Here is a tiny trained network, its code and every weight. The questions are about switching its units off for an input and a class, where a switched-off unit gives its printed mean instead of its output.

import numpy as np


def w(rows, s, z=0):
    codes = np.array(rows[::2]) - 128.0
    scale = np.full(codes.shape[1], s)
    scale[-1] = z or s
    return codes * scale


def f(y):
    return y / 2 * (1 + np.tanh(0.7978845608 * (y + 0.044715 * y**3)))


def log_softmax(a):
    a = a - a.max(-1, keepdims=True)
    return a - np.log(np.exp(a).sum(-1, keepdims=True))


def net(x, mask):
    res = np.array(x, float).reshape(1, 8) / 4 @ E
    y = f(res @ A[0][:, :-1].T + A[0][:, -1])
    res = res + np.where(mask, y, B[0][:, -1]) @ B[0][:, :-1]
    return log_softmax(res[-1] @ U[:, :-1].T + U[:, -1])


A, B = {}, {}
E = w([
[196,96,197,126,118,131,148,55],'x0',
[129,129,128,126,129,127,128,128],'x1',
[67,100,186,83,57,125,96,135],'x2',
[139,161,200,168,172,50,98,180],'x3',
[110,93,135,88,117,87,230,150],'x4',
[127,122,131,136,128,132,130,132],'x5',
[194,173,104,157,4,111,132,150],'x6',
[135,43,74,136,126,66,82,119],'x7',
],0.011)
A[0] = w([
[178,144,116,142,67,123,109,141,40],'n1',
[150,178,185,121,130,182,172,119,66],'n2',
[111,163,80,157,75,111,139,183,112],'n3',
[100,125,119,158,112,190,28,91,140],'n4',
[76,106,126,103,186,129,119,118,34],'n5',
[115,123,110,86,108,54,207,158,123],'n6',
[150,151,126,170,59,96,132,92,41],'n7',
[131,54,23,91,93,181,127,70,83],'n8',
[56,106,156,117,212,172,98,62,52],'n9',
[116,184,200,173,119,157,145,136,78],'n10',
[77,147,135,103,199,156,122,117,82],'n11',
[94,87,129,108,199,162,123,137,15],'n12',
[162,148,59,206,172,143,152,105,129],'n13',
[164,53,103,122,130,71,83,135,51],'n14',
[91,171,121,134,156,70,107,213,103],'n15',
[152,153,175,154,130,55,99,165,114],'n16',
[135,75,45,132,108,43,62,90,82],'n17',
[41,141,157,108,90,100,85,136,92],'n18',
[136,113,115,146,130,146,159,138,40],'n19',
[116,69,76,155,111,92,98,128,108],'n20',
[69,105,154,89,63,143,74,127,73],'n21',
[104,122,121,120,128,91,180,122,243],'n22',
[153,133,130,133,132,167,47,113,82],'n23',
[133,164,152,157,137,116,54,98,68],'n24',
[84,246,130,107,124,218,145,166,70],'n25',
[164,139,123,142,78,116,142,159,2],'n26',
[164,177,112,125,63,137,118,153,66],'n27',
[108,141,108,171,129,162,38,129,74],'n28',
[106,164,47,157,166,133,132,200,123],'n29',
[254,84,199,125,132,141,150,16,17],'n30',
[125,99,197,168,172,97,106,181,56],'n31',
[111,114,87,79,106,224,109,80,89],'n32',
[109,122,93,125,101,240,187,108,114],'n33',
[151,178,126,153,147,182,46,106,68],'n34',
[109,89,171,128,172,123,109,113,62],'n35',
[97,109,203,101,71,116,91,80,72],'n36',
[239,125,98,132,188,140,174,101,110],'n37',
[109,157,124,153,123,135,75,71,52],'n38',
[66,150,33,85,119,170,117,184,42],'n39',
[80,116,159,77,85,157,79,148,92],'n40',
],0.011,0.0045)
B[0] = w([
[181,135,37,140,104,189,148,76,184],'n1',
[64,182,146,138,138,105,125,93,180],'n2',
[142,93,87,104,67,194,127,101,203],'n3',
[111,56,163,96,144,140,157,128,227],'n4',
[152,141,74,131,71,173,149,103,183],'n5',
[108,58,145,81,194,171,200,102,205],'n6',
[158,122,70,135,120,176,140,106,181],'n7',
[204,124,175,151,162,48,118,123,255],'n8',
[156,159,43,133,34,164,147,96,240],'n9',
[117,172,161,141,132,101,118,93,182],'n10',
[154,111,89,168,74,154,132,88,192],'n11',
[150,135,68,169,78,178,152,99,189],'n12',
[115,169,87,114,171,103,150,209,224],'n13',
[79,197,166,185,126,112,150,96,207],'n14',
[209,108,198,106,97,111,78,108,210],'n15',
[212,136,154,124,133,67,116,104,223],'n16',
[30,208,175,212,126,111,132,88,247],'n17',
[137,163,104,118,152,125,121,186,190],'n18',
[132,127,122,127,163,127,128,128,128],'n19',
[81,195,165,156,106,145,149,97,203],'n20',
[111,158,71,107,139,89,136,187,195],'n21',
[111,75,159,74,167,196,131,138,192],'n22',
[125,87,153,106,152,154,193,132,186],'n23',
[141,85,149,95,176,119,152,133,189],'n24',
[52,194,172,199,121,108,140,97,211],'n25',
[155,125,83,141,125,107,164,105,162],'n26',
[137,115,62,177,66,200,156,95,192],'n27',
[110,63,156,104,169,152,171,112,200],'n28',
[83,122,130,105,110,145,63,205,216],'n29',
[82,60,159,91,55,202,1,172,255],'n30',
[193,148,134,129,132,111,134,109,195],'n31',
[196,161,161,122,153,63,131,135,211],'n32',
[182,147,192,147,137,38,121,129,217],'n33',
[100,68,132,67,180,136,166,120,203],'n34',
[172,157,107,149,73,134,141,124,179],'n35',
[113,179,59,118,216,111,105,190,200],'n36',
[87,163,72,115,181,85,117,190,229],'n37',
[130,74,118,88,148,107,178,117,159],'n38',
[180,58,198,94,100,154,20,117,203],'n39',
[103,164,71,121,188,107,131,190,185],'n40',
],0.009,0.0099)
U = w([
[159,136,35,145,88,184,127,50,94],'0',
[102,103,150,107,105,170,3,132,248],'1',
[217,146,167,134,150,76,108,84,82],'2',
[13,182,164,180,134,128,130,52,98],'3',
[89,162,40,114,178,118,113,217,91],'4',
[93,59,158,78,166,166,217,94,111],'5',
],0.012)

Each question gives the input, the list of numbers given to net, and the class t.
The units are the neurons (one row each of A and B). Each row of codes is followed by its name. A weight is (code - 128) times the scale printed after its matrix; where a second scale follows, it is the last column's (A, B and U).
mask holds one flag per neuron, in row order. A switched-off neuron (its flag False) gives its mean, the last column of its row in B, instead of its output. The means were averaged over made-up inputs and are rounded, as every weight is.
A unit's drop is (log p(t) with every unit on - log p(t) with that unit switched off) / (log p(t) with every unit on - log p(t) with every unit switched off).
The circuit of an input: a set's keep is (log p(t) with only the set's units on - log p(t) with every unit switched off) / (log p(t) with every unit on - log p(t) with every unit switched off). Starting from the 12 units with the biggest drops (on a tie, the unit counted first), units are removed one at a time, each time the one whose removal leaves the highest keep (on an exact tie, the one counted first), for as long as the keep stays at least 0.8.
circuit, biggest first: the units of the circuit, biggest drop first
most important unit: the unit with the biggest drop
k most important neurons: the k neurons with the biggest drops, biggest first
drop of u: that unit's drop, to one decimal
input [3,6,5,-7,-8,8,6,-2], class 5: circuit, biggest first => [n4, n23]
input [-1,-2,-2,6,6,-1,-7,8], class 3: circuit, biggest first => [n14]
input [3,-1,5,-2,-4,5,2,4], class 4: circuit, biggest first => [n36, n21]
input [0,5,-1,6,-8,-6,-1,8], class 3: 2 most important neurons => [n17, n14]
input [-5,-4,-7,0,-8,7,2,7], class 5: 4 most important neurons => [n28, n34, n4, n23]
input [-1,8,5,6,5,-1,-5,-4], class 2: circuit, biggest first => [n15, n31]
input [5,8,1,0,8,7,8,-4], class 0: 3 most important neurons => [n27, n1, n7]
input [-7,5,-5,-3,-1,2,-5,-7], class 1: 3 most important neurons => [n39, n29, n17]
input [-3,-2,-8,-6,2,3,4,-1], class 4: 2 most important neurons => [n13, n37]
input [-4,4,-1,-6,-7,-3,5,-4], class 5: circuit, biggest first => [n34, n4]
input [-8,4,8,6,-5,2,8,-2], class 0: 4 most important neurons => [n27, n1, n3, n30]
input [-1,6,-5,3,-6,-7,-4,4], class 5: circuit, biggest first => [n28, n34]
input [6,1,8,1,-4,5,0,6], class 4: 3 most important neurons => [n36, n21, n40]
input [-8,-6,-5,-5,4,5,-1,-8], class 1: circuit, biggest first => [n39]
input [5,-2,-2,-8,-4,5,0,4], class 2: 2 most important neurons => [n8, n32]
input [-6,8,-5,-4,-7,7,-4,4], class 5: 2 most important neurons => [n28, n30]
input [-3,-7,6,-1,7,6,7,3], class 0: 3 most important neurons => [n3, n27, n1]
input [-1,5,8,-7,-6,-7,3,2], class 4: 2 most important neurons => [n21, n40]
input [-4,-7,1,-6,2,0,5,-8], class 3: 2 most important neurons => [n25, n2]
input [2,8,-8,-7,-2,2,5,-7], class 4: circuit, biggest first => [n37]
input [5,2,2,2,-1,0,-3,-5], class 1: 3 most important neurons => [n30, n17, n14]
input [-8,-1,4,-8,6,-3,-6,0], class 1: 2 most important neurons => [n39, n29]
input [4,2,2,0,2,-8,3,6], class 3: drop of n17 => 0.2
input [-1,3,2,-1,-8,-5,6,4], class 5: drop of n28 => 0.1
input [0,-2,-6,-1,-8,-4,-1,7], class 5: drop of n34 => 0.5
input [-8,-3,-2,-6,2,5,-4,-7], class 1: drop of n4 => 0.0
input [6,-2,4,-6,4,1,4,-7], class 3: most important unit => n2
